Below is a small trained network, with its code and all its weights. Each question gives an input and a class and asks what happens when units are switched off, that is, made to give their printed mean instead of their output.

import numpy as np


def w(rows, s, z=0):
    codes = np.array(rows[::2]) - 128.0
    scale = np.full(codes.shape[1], s)
    scale[-1] = z or s
    return codes * scale


def norm(h):
    return h / np.sqrt((h * h).mean(-1, keepdims=True) + 1e-5)


def f(y):
    return y / 2 * (1 + np.tanh(0.7978845608 * (y + 0.044715 * y**3)))


def log_softmax(a):
    a = a - a.max(-1, keepdims=True)
    return a - np.log(np.exp(a).sum(-1, keepdims=True))


def net(x, mask):
    res = np.array(x, float).reshape(1, 6) / 4 @ E
    u = 0
    for l in range(2):
        y = f(norm(res) @ A[l][:, :-1].T + A[l][:, -1])
        res = res + np.where(mask[u : u + 16], y, B[l][:, -1]) @ B[l][:, :-1]
        u += 16
    return log_softmax(norm(res)[-1] @ U[:, :-1].T + U[:, -1])


A, B = {}, {}
E = w([
[210,142,152,54,150,112,138,121,189,158,130,184],'x0',
[94,81,128,108,202,213,126,70,189,134,159,90],'x1',
[141,67,139,16,112,159,88,111,4,120,187,143],'x2',
[98,145,159,176,66,134,140,85,142,183,203,161],'x3',
[110,82,253,139,127,91,100,84,147,100,93,106],'x4',
[185,80,128,177,124,158,157,112,80,104,115,231],'x5',
],0.0055)
A[0] = w([
[94,108,201,139,40,89,116,98,166,145,215,151,145],'0.n0',
[146,109,109,204,110,162,103,121,87,136,143,29,87],'0.n1',
[44,168,143,47,103,100,100,179,166,201,138,57,96],'0.n2',
[154,165,135,224,187,92,151,153,145,109,85,107,130],'0.n3',
[141,101,132,203,88,101,125,87,144,213,218,129,42],'0.n4',
[91,94,97,206,147,51,170,74,2,139,141,9,74],'0.n5',
[86,147,97,19,93,104,84,62,95,109,137,97,2],'0.n6',
[189,147,155,92,144,153,134,113,131,120,195,111,74],'0.n7',
[139,183,168,116,26,130,162,206,101,129,91,116,23],'0.n8',
[166,97,78,129,210,108,115,207,160,2,105,106,121],'0.n9',
[182,88,163,106,160,113,130,147,110,45,71,55,186],'0.n10',
[82,142,184,134,45,165,193,118,147,211,172,142,76],'0.n11',
[123,164,116,35,80,92,13,92,94,115,188,87,144],'0.n12',
[163,142,118,187,139,164,202,161,232,139,156,107,137],'0.n13',
[113,63,110,148,189,185,125,80,184,164,131,138,143],'0.n14',
[172,149,204,52,140,75,156,147,184,194,149,152,104],'0.n15',
],0.0054,0.0023)
B[0] = w([
[164,170,135,135,176,146,86,84,111,111,141,117,230],'0.n0',
[148,86,108,56,172,89,206,202,170,157,101,190,174],'0.n1',
[185,25,17,243,207,92,77,169,169,104,97,201,244],'0.n2',
[120,120,128,83,66,112,125,53,122,89,168,109,238],'0.n3',
[75,159,80,106,152,182,42,115,139,86,211,184,180],'0.n4',
[34,82,199,67,179,145,149,172,141,121,107,201,226],'0.n5',
[101,126,60,109,32,113,181,85,197,110,160,160,175],'0.n6',
[101,127,152,103,112,168,213,164,168,152,104,79,147],'0.n7',
[151,116,156,77,67,174,69,140,147,242,62,123,164],'0.n8',
[79,180,101,84,86,152,68,113,130,99,239,175,238],'0.n9',
[132,242,174,210,147,175,62,32,108,162,194,133,253],'0.n10',
[127,254,93,81,144,109,47,138,91,75,116,113,193],'0.n11',
[180,136,121,180,122,41,185,80,92,72,89,99,245],'0.n12',
[146,110,125,64,87,123,167,107,95,109,141,66,228],'0.n13',
[106,99,118,116,32,139,72,156,132,177,59,126,229],'0.n14',
[58,100,105,142,218,113,166,133,90,165,33,188,217],'0.n15',
],0.005,0.0032)
A[1] = w([
[170,43,149,77,143,121,158,91,20,155,191,86,84],'1.n0',
[99,180,124,195,155,136,200,141,215,113,106,128,160],'1.n1',
[197,189,142,43,203,107,130,93,159,126,67,163,131],'1.n2',
[148,148,67,130,111,152,190,178,160,202,183,151,94],'1.n3',
[38,98,146,204,29,181,104,181,94,67,110,114,254],'1.n4',
[145,190,126,133,87,87,175,73,174,135,92,58,145],'1.n5',
[122,210,146,146,85,61,102,196,84,157,79,152,81],'1.n6',
[180,81,111,129,80,153,84,107,83,48,139,170,177],'1.n7',
[194,62,153,176,95,226,170,99,105,97,157,190,182],'1.n8',
[221,131,142,126,149,149,168,106,161,222,148,168,125],'1.n9',
[91,135,131,114,163,145,95,204,116,2,110,103,236],'1.n10',
[172,182,157,120,119,50,133,142,55,173,109,146,175],'1.n11',
[111,55,89,112,167,174,118,67,159,176,170,96,175],'1.n12',
[147,146,61,133,129,175,202,223,105,187,174,98,135],'1.n13',
[20,133,101,66,166,180,157,79,151,139,158,129,158],'1.n14',
[180,155,46,101,136,170,133,195,61,117,141,66,200],'1.n15',
],0.0059,0.0017)
B[1] = w([
[93,180,130,120,54,92,230,114,195,119,158,117,191],'1.n0',
[170,106,118,57,63,113,168,161,21,63,171,186,179],'1.n1',
[35,155,91,145,174,156,175,167,80,159,203,163,219],'1.n2',
[67,101,216,158,173,128,66,102,91,131,163,96,174],'1.n3',
[163,137,99,37,224,120,200,161,141,197,136,148,253],'1.n4',
[147,67,120,128,90,130,181,103,95,85,181,101,186],'1.n5',
[166,72,117,71,105,219,101,122,129,137,112,104,203],'1.n6',
[132,156,64,127,134,98,105,138,221,142,167,68,238],'1.n7',
[120,111,75,208,152,71,89,177,147,73,69,68,233],'1.n8',
[72,98,98,66,156,83,153,171,82,117,136,147,168],'1.n9',
[123,156,110,163,133,135,140,114,106,174,180,219,210],'1.n10',
[115,86,159,128,124,221,112,160,190,130,91,70,210],'1.n11',
[221,160,124,147,55,109,101,230,106,156,78,136,230],'1.n12',
[140,91,253,202,201,80,149,64,208,133,63,94,183],'1.n13',
[158,134,172,80,81,155,142,131,78,127,83,143,249],'1.n14',
[105,141,242,161,114,128,105,40,129,119,130,131,202],'1.n15',
],0.0055,0.0041)
U = w([
[38,94,132,71,202,118,226,203,85,178,127,214,144],'0',
[155,126,101,92,19,77,234,89,140,55,192,83,138],'1',
[126,242,98,119,125,173,10,93,107,121,204,164,149],'2',
[208,63,156,99,57,202,70,197,153,202,38,92,134],'3',
[158,63,43,211,173,44,79,182,171,79,112,132,151],'4',
[116,118,254,205,181,111,123,57,132,152,131,97,159],'5',
[144,164,122,160,113,123,129,138,112,165,97,115,1],'6',
],0.0096,0.006)

Each question gives the input, the list of numbers given to net, and the class t.
The units are the neurons (one row each of A and B). Each row of codes is followed by its name. A weight is (code - 128) times the scale printed after its matrix; where a second scale follows, it is the last column's (A, B and U).
mask holds one flag per neuron, layer by layer. A switched-off neuron (its flag False) gives its mean, the last column of its row in B, instead of its output. The means were averaged over made-up inputs and are rounded, as every weight is.
A unit's drop is (log p(t) with every unit on - log p(t) with that unit switched off) / (log p(t) with every unit on - log p(t) with every unit switched off).
The circuit of an input: a set's keep is (log p(t) with only the set's units on - log p(t) with every unit switched off) / (log p(t) with every unit on - log p(t) with every unit switched off). Starting from the 12 units with the biggest drops (on a tie, the unit counted first), units are removed one at a time, each time the one whose removal leaves the highest keep (on an exact tie, the one counted first), for as long as the keep stays at least 0.8.
circuit, biggest first: the units of the circuit, biggest drop first
k most important neurons: the k neurons with the biggest drops, biggest first
top k neurons in layer l: the k neurons of layer l with the biggest drops, biggest first
input [7,0,-5,-7,6,6], class 0: circuit, biggest first	[1.n2]
input [-5,-2,-8,8,-6,-7], class 1: 3 most important neurons	[1.n1, 0.n13, 1.n5]
input [4,6,6,8,6,-8], class 2: circuit, biggest first	[0.n11, 1.n13]
input [4,-8,-2,6,-4,5], class 3: circuit, biggest first	[1.n11, 1.n6]
input [-5,7,7,-8,-3,2], class 2: top 2 neurons in layer 0	[0.n10, 0.n9]
input [-7,1,6,-3,5,-8], class 4: top 3 neurons in layer 0	[0.n2, 0.n12, 0.n15]
input [-1,2,5,-6,-7,3], class 5: 3 most important neurons	[1.n15, 1.n13, 0.n3]
input [8,-6,2,7,-7,-3], class 0: top 2 neurons in layer 1	[1.n9, 1.n2]
input [-1,8,-7,-3,-5,-1], class 3: top 2 neurons in layer 1	[1.n12, 1.n0]
input [0,-2,2,-8,3,-8], class 2: top 2 neurons in layer 0	[0.n10, 0.n9]
input [5,6,-4,-1,4,-2], class 3: circuit, biggest first	[0.n14, 1.n12]
input [-7,-2,8,5,-5,-4], class 1: top 2 neurons in layer 1	[1.n0, 1.n2]
input [6,-7,-2,4,0,1], class 3: 2 most important neurons	[1.n6, 1.n11]
input [-8,-8,5,6,4,-5], class 0: top 2 neurons in layer 1	[1.n4, 1.n12]
input [-7,8,-3,-4,-6,-8], class 3: 2 most important neurons	[1.n12, 1.n14]
input [-5,7,-7,4,2,-1], class 1: circuit, biggest first	[1.n1]
input [-1,3,-8,4,7,-6], class 1: 3 most important neurons	[1.n1, 1.n5, 0.n13]
input [4,4,6,-1,-7,2], class 5: top 3 neurons in layer 0	[0.n3, 0.n7, 0.n13]
input [2,-6,-8,5,7,1], class 1: top 2 neurons in layer 1	[1.n5, 1.n1]
input [-7,4,7,1,3,-6], class 0: circuit, biggest first	[0.n5]
input [7,-8,7,4,4,5], class 3: 2 most important neurons	[1.n11, 0.n3]
input [8,2,3,-4,8,2], class 0: 2 most important neurons	[1.n2, 0.n15]
input [-6,0,3,1,6,-8], class 4: 2 most important neurons	[0.n2, 0.n12]
input [7,-4,8,-7,6,0], class 1: top 2 neurons in layer 0	[0.n12, 0.n5]
input [-8,-7,-2,-2,-5,-5], class 0: 2 most important neurons	[0.n5, 1.n4]
input [-6,-6,0,-7,-4,4], class 2: circuit, biggest first	[0.n9, 1.n15]
input [-3,-7,-2,5,7,-5], class 3: circuit, biggest first	[0.n8, 1.n6]
input [3,-1,-4,4,-4,7], class 4: circuit, biggest first	[1.n8]
input [-8,-4,8,-5,4,3], class 0: 3 most important neurons	[0.n5, 1.n4, 0.n3]
input [4,1,-2,7,1,-8], class 4: top 2 neurons in layer 0	[0.n2, 0.n10]
